Here is a tiny trained network, its code and every weight. The questions are about switching its units off for an input and a target symbol, where a switched-off unit gives its printed mean instead of its output.

import numpy as np


def w(rows, s, z=0):
    codes = np.array(rows[::2]) - 128.0
    scale = np.full(codes.shape[1], s)
    scale[-1] = z or s
    return codes * scale


def norm(h):
    return h / np.sqrt((h * h).mean(-1, keepdims=True) + 1e-5)


def softmax(a):
    e = np.exp(a - a.max(-1, keepdims=True))
    return e / e.sum(-1, keepdims=True)


def log_softmax(a):
    a = a - a.max(-1, keepdims=True)
    return a - np.log(np.exp(a).sum(-1, keepdims=True))


def net(x, mask):
    ids = ['αγηλπφ'.index(c) for c in x.split()]
    T = len(ids)
    res = E[ids] + P[:T]
    u = 0
    for l in range(2):
        r = norm(res)
        for j in range(3):
            rows = slice(2 * j, 2 * j + 2)
            q, k, v = (r @ M[l][rows].T for M in (Q, K, V))
            z = softmax(np.where(np.tri(T) > 0, q @ k.T / 2**0.5, -1e9)) @ v
            o = O[l][rows]
            res = res + np.where(mask[u + j], z, o[:, -1]) @ o[:, :-1]
        u += 3
    return log_softmax(norm(res)[-1] @ U[:, :-1].T + U[:, -1])


Q, K, V, O = {}, {}, {}, {}
E = w([
[94,136,95,122,114,202,123,117,168,85,141,90],'α',
[112,138,106,135,116,199,113,125,166,72,147,91],'γ',
[89,135,102,106,125,198,131,113,165,89,151,87],'η',
[104,144,97,130,111,205,119,122,167,83,146,93],'λ',
[107,143,108,82,161,116,115,178,158,135,65,152],'π',
[60,134,202,252,101,137,152,86,145,130,131,190],'φ',
],0.0033)
P = w([
[193,90,164,172,178,110,251,96,68,233,77,30],'0',
[129,83,153,151,171,187,178,176,138,134,134,154],'1',
[152,97,156,154,156,168,140,137,150,120,101,148],'2',
[100,132,113,133,155,139,121,93,142,115,111,136],'3',
[106,135,124,119,133,134,115,103,144,106,104,127],'4',
[107,142,127,110,118,126,116,111,145,98,112,128],'5',
[112,142,125,103,100,124,125,121,142,90,120,129],'6',
[119,141,125,96,83,118,125,125,144,83,128,129],'7',
[124,134,123,92,68,108,130,134,146,78,138,132],'8',
[125,136,127,90,57,101,133,145,147,69,147,128],'9',
[130,130,131,84,51,89,126,163,152,59,156,121],'10',
],0.0031)
Q[0] = w([
[151,143,91,126,160,122,96,79,90,153,115,118],'L0H1',
[91,161,143,144,81,75,98,81,102,117,128,132],'L0H1',
[67,182,109,129,114,117,114,116,162,37,91,186],'L0H2',
[160,117,141,145,128,80,92,21,42,253,163,92],'L0H2',
[195,129,113,100,129,65,114,131,83,157,125,119],'L0H3',
[55,130,148,169,98,232,164,113,149,110,161,122],'L0H3',
],0.005)
K[0] = w([
[142,151,90,93,159,147,98,136,153,97,102,117],'L0H1',
[84,123,142,134,110,151,93,146,184,87,155,203],'L0H1',
[104,134,131,120,84,86,93,149,173,91,142,184],'L0H2',
[133,121,111,133,247,254,127,119,145,156,111,115],'L0H2',
[164,144,115,91,208,97,132,165,109,167,73,139],'L0H3',
[128,102,105,129,78,216,71,86,185,54,195,104],'L0H3',
],0.0055)
V[0] = w([
[90,131,210,230,79,60,123,47,106,171,126,224],'L0H1',
[90,124,184,203,106,82,139,38,104,179,134,123],'L0H1',
[190,111,73,59,231,174,131,168,104,136,105,92],'L0H2',
[130,130,204,139,126,2,153,156,95,145,94,189],'L0H2',
[97,143,145,133,151,95,115,136,120,127,110,235],'L0H3',
[156,136,88,45,180,95,87,181,109,146,51,227],'L0H3',
],0.0031)
O[0] = w([
[32,189,102,33,72,29,1,157,210,121,129,100,147],'L0H1',
[30,151,129,79,95,23,83,106,161,130,143,71,173],'L0H1',
[189,112,87,98,120,133,160,195,65,154,234,84,67],'L0H2',
[93,141,112,144,237,105,117,71,76,163,97,166,167],'L0H2',
[165,134,173,168,70,168,117,142,121,78,155,147,68],'L0H3',
[83,189,126,180,42,146,121,29,124,49,193,117,6],'L0H3',
],0.0032,0.0017)
Q[1] = w([
[84,185,100,90,15,87,93,107,148,66,131,72],'L1H1',
[80,120,189,152,57,115,123,122,168,125,110,122],'L1H1',
[146,116,156,254,230,193,155,85,77,143,117,192],'L1H2',
[76,138,176,133,88,53,33,97,199,163,158,50],'L1H2',
[142,213,104,138,49,133,114,16,108,58,163,112],'L1H3',
[93,144,133,153,113,182,135,125,167,63,86,179],'L1H3',
],0.0059)
K[1] = w([
[70,172,150,82,135,85,42,170,222,77,17,243],'L1H1',
[126,176,129,91,113,40,87,94,151,133,126,85],'L1H1',
[232,122,34,59,174,243,196,189,40,92,135,34],'L1H2',
[85,87,151,166,139,94,92,111,175,200,200,87],'L1H2',
[189,199,59,89,58,158,114,1,107,5,26,122],'L1H3',
[58,148,199,167,98,67,46,6,193,120,54,130],'L1H3',
],0.0052)
V[1] = w([
[171,188,31,36,144,138,180,169,88,35,121,143],'L1H1',
[181,99,57,52,121,142,121,131,111,148,163,41],'L1H1',
[153,187,80,133,130,128,207,171,81,90,144,115],'L1H2',
[104,205,95,56,192,173,115,144,146,42,53,199],'L1H2',
[167,174,107,106,93,166,148,123,78,76,178,168],'L1H3',
[107,186,130,100,92,165,115,152,147,5,102,199],'L1H3',
],0.0033)
O[1] = w([
[88,153,172,164,130,52,74,50,176,136,26,101,133],'L1H1',
[23,174,144,137,143,52,135,110,128,132,141,111,109],'L1H1',
[131,124,135,42,116,78,21,108,189,163,170,144,115],'L1H2',
[138,109,154,166,36,80,134,172,56,173,253,45,183],'L1H2',
[61,139,114,151,136,131,193,192,117,106,41,88,4],'L1H3',
[71,142,147,125,205,46,121,84,140,198,134,92,151],'L1H3',
],0.0032,0.0035)
U = w([
[175,83,155,151,64,216,129,194,123,115,192,255,123],'α',
[220,187,132,185,67,169,114,73,99,20,87,149,52],'γ',
[72,112,148,77,193,68,81,64,215,191,83,168,98],'η',
[43,144,164,226,123,96,218,104,123,90,58,70,217],'λ',
[156,150,120,92,97,43,117,123,69,166,247,23,60],'π',
[144,78,60,83,214,169,185,200,111,190,63,98,252],'φ',
],0.0057,0.0025)

Each question gives the input, a string of symbols that net reads in full, and the target symbol t.
The units are the heads (2 rows each of Q, K, V and O). Each row of codes is followed by its name. A weight is (code - 128) times the scale printed after its matrix; where a second scale follows, it is the last column's (O and U).
mask holds one flag per head, layer by layer. A switched-off head (its flag False) gives its mean, the last column of its rows in O, instead of its output. The means were averaged over made-up inputs and are rounded, as every weight is.
A unit's drop is (log p(t) with every unit on - log p(t) with that unit switched off) / (log p(t) with every unit on - log p(t) with every unit switched off).
The circuit of an input: a set's keep is (log p(t) with only the set's units on - log p(t) with every unit switched off) / (log p(t) with every unit on - log p(t) with every unit switched off). Starting from all 6 units, units are removed one at a time, each time the one whose removal leaves the highest keep (on an exact tie, the one counted first), for as long as the keep stays at least 0.8.
units of the circuit, in order: the units of the circuit, biggest drop first
unit that matters most: the unit with the biggest drop
which heads matter: for each layer, one digit per head in row order, 1 if its drop is at least 0.15 and else 0, layers parted by /
input α π π π π λ φ γ π λ π, target π: units of the circuit, in order => [L1H2; L0H1; L1H1]
input γ π α π α, target α: units of the circuit, in order => [L0H1]
input φ π φ λ γ π λ α φ λ, target η: which heads matter => 011 / 001
input γ η γ π φ π π π φ π π, target λ: which heads matter => 001 / 011
input φ γ π λ, target π: units of the circuit, in order => [L1H2; L0H1]
input λ π γ π γ, target α: which heads matter => 100 / 011
input φ φ π γ η γ, target α: units of the circuit, in order => [L1H3; L1H1; L0H3]
input φ α γ γ λ π π γ, target π: which heads matter => 100 / 110
input γ π φ γ π η, target π: which heads matter => 101 / 110
input γ λ φ γ λ γ α, target α: which heads matter => 110 / 001
input γ λ γ φ φ π, target φ: which heads matter => 110 / 110
input π φ π π π π α, target π: units of the circuit, in order => [L1H2; L0H3]
input π π α π π γ φ, target η: units of the circuit, in order => [L0H3; L0H2; L1H2]
input λ α γ φ π φ π γ λ η, target φ: unit that matters most => L0H3
input φ π φ π γ, target φ: which heads matter => 101 / 110
input φ π λ π α, target π: units of the circuit, in order => [L1H2; L0H1]
input α γ π φ π π λ, target π: units of the circuit, in order => [L0H1; L1H2; L0H3]
input π π π π π, target λ: units of the circuit, in order => [L0H3; L1H3]
input π π π π λ, target φ: units of the circuit, in order => [L0H3; L0H1]
input π π π, target γ: which heads matter => 111 / 111
